Below are the code and all the weights of a small trained network. Each question names an input and a class and asks about switching units off, where a switched-off unit gives its printed mean instead of its output.

import numpy as np


def w(rows, s, z=0):
    codes = np.array(rows[::2]) - 128.0
    scale = np.full(codes.shape[1], s)
    scale[-1] = z or s
    return codes * scale


def f(y):
    return np.maximum(y, 0)


def log_softmax(a):
    a = a - a.max(-1, keepdims=True)
    return a - np.log(np.exp(a).sum(-1, keepdims=True))


def net(x, mask):
    res = np.array(x, float).reshape(1, 3) / 4 @ E
    y = f(res @ A[0][:, :-1].T + A[0][:, -1])
    res = res + np.where(mask, y, B[0][:, -1]) @ B[0][:, :-1]
    return log_softmax(res[-1] @ U[:, :-1].T + U[:, -1])


A, B = {}, {}
E = w([
[146,240,200,79,4,162,223,209],'x0',
[79,156,141,128,114,243,54,89],'x1',
[151,183,183,168,215,129,206,30],'x2',
],0.013)
A[0] = w([
[136,74,24,190,146,20,193,122,96],'n0',
[80,131,127,140,143,199,57,64,77],'n1',
[54,135,108,214,155,229,46,107,98],'n2',
[131,95,80,136,207,116,38,103,109],'n3',
[171,127,118,103,104,54,205,159,120],'n4',
[127,37,129,149,185,80,61,83,127],'n5',
[141,67,134,190,102,114,79,75,104],'n6',
[171,73,93,201,165,76,161,178,84],'n7',
[106,157,84,198,223,124,204,82,20],'n8',
[125,87,79,165,130,74,60,28,104],'n9',
[175,21,75,196,218,138,75,115,114],'n10',
[134,130,184,147,204,102,167,3,64],'n11',
[42,82,63,181,115,120,174,110,94],'n12',
[124,75,61,153,167,21,182,144,76],'n13',
[121,93,133,138,215,122,67,109,113],'n14',
[89,8,2,137,75,88,39,213,3],'n15',
],0.0095,0.0045)
B[0] = w([
[100,192,83,214,143,197,72,132,210],'n0',
[101,187,28,183,161,163,110,84,196],'n1',
[91,170,36,211,167,214,107,135,214],'n2',
[85,102,139,112,107,134,192,152,224],'n3',
[100,165,101,197,154,150,164,163,202],'n4',
[129,166,205,136,114,125,227,177,231],'n5',
[160,167,147,158,104,112,172,143,179],'n6',
[73,186,79,144,142,157,70,131,183],'n7',
[209,123,130,86,145,47,91,54,200],'n8',
[65,131,176,131,90,117,129,164,217],'n9',
[139,174,158,90,74,144,179,179,248],'n10',
[253,22,112,40,128,2,82,74,225],'n11',
[93,117,155,115,129,95,148,158,158],'n12',
[106,180,76,224,202,185,144,75,201],'n13',
[98,128,194,120,150,137,110,209,205],'n14',
[205,14,121,28,150,31,97,34,253],'n15',
],0.0091,0.018)
U = w([
[102,145,249,110,69,140,212,193,255],'0',
[93,136,17,198,157,161,116,126,48],'1',
[171,18,127,52,136,77,109,88,79],'2',
],0.013,0.0027)

Each question gives the input, the list of numbers given to net, and the class t.
The units are the neurons (one row each of A and B). Each row of codes is followed by its name. A weight is (code - 128) times the scale printed after its matrix; where a second scale follows, it is the last column's (A, B and U).
mask holds one flag per neuron, in row order. A switched-off neuron (its flag False) gives its mean, the last column of its row in B, instead of its output. The means were averaged over made-up inputs and are rounded, as every weight is.
A unit's drop is (log p(t) with every unit on - log p(t) with that unit switched off) / (log p(t) with every unit on - log p(t) with every unit switched off).
The circuit of an input: a set's keep is (log p(t) with only the set's units on - log p(t) with every unit switched off) / (log p(t) with every unit on - log p(t) with every unit switched off). Starting from the 12 units with the biggest drops (on a tie, the unit counted first), units are removed one at a time, each time the one whose removal leaves the highest keep (on an exact tie, the one counted first), for as long as the keep stays at least 0.8.
units of the circuit, in order: the units of the circuit, biggest drop first
k most important neurons: the k neurons with the biggest drops, biggest first
drop of u: that unit's drop, to one decimal
input [-4,5,-6], class 2: units of the circuit, in order -> n15
input [3,-4,3], class 1: 2 most important neurons -> n15, n5
input [-5,-4,4], class 0: 2 most important neurons -> n15, n5
input [-4,-6,5], class 1: 3 most important neurons -> n0, n13, n15
input [6,-8,-8], class 1: 2 most important neurons -> n4, n11
input [3,4,-1], class 1: 3 most important neurons -> n5, n10, n15
input [6,-8,-7], class 1: 2 most important neurons -> n4, n11
input [7,-5,8], class 2: 3 most important neurons -> n11, n5, n10
input [2,-2,3], class 2: 3 most important neurons -> n5, n10, n2
input [-6,-3,-6], class 0: 3 most important neurons -> n5, n10, n11
input [-5,-3,7], class 2: 2 most important neurons -> n11, n8
input [0,-7,8], class 2: 4 most important neurons -> n11, n8, n2, n1
input [4,-5,-7], class 2: drop of n15 -> 0.9
input [-8,-2,-6], class 0: units of the circuit, in order -> n5
input [-4,3,-8], class 2: drop of n15 -> 8.4
input [-8,-6,-7], class 0: drop of n5 -> 0.6
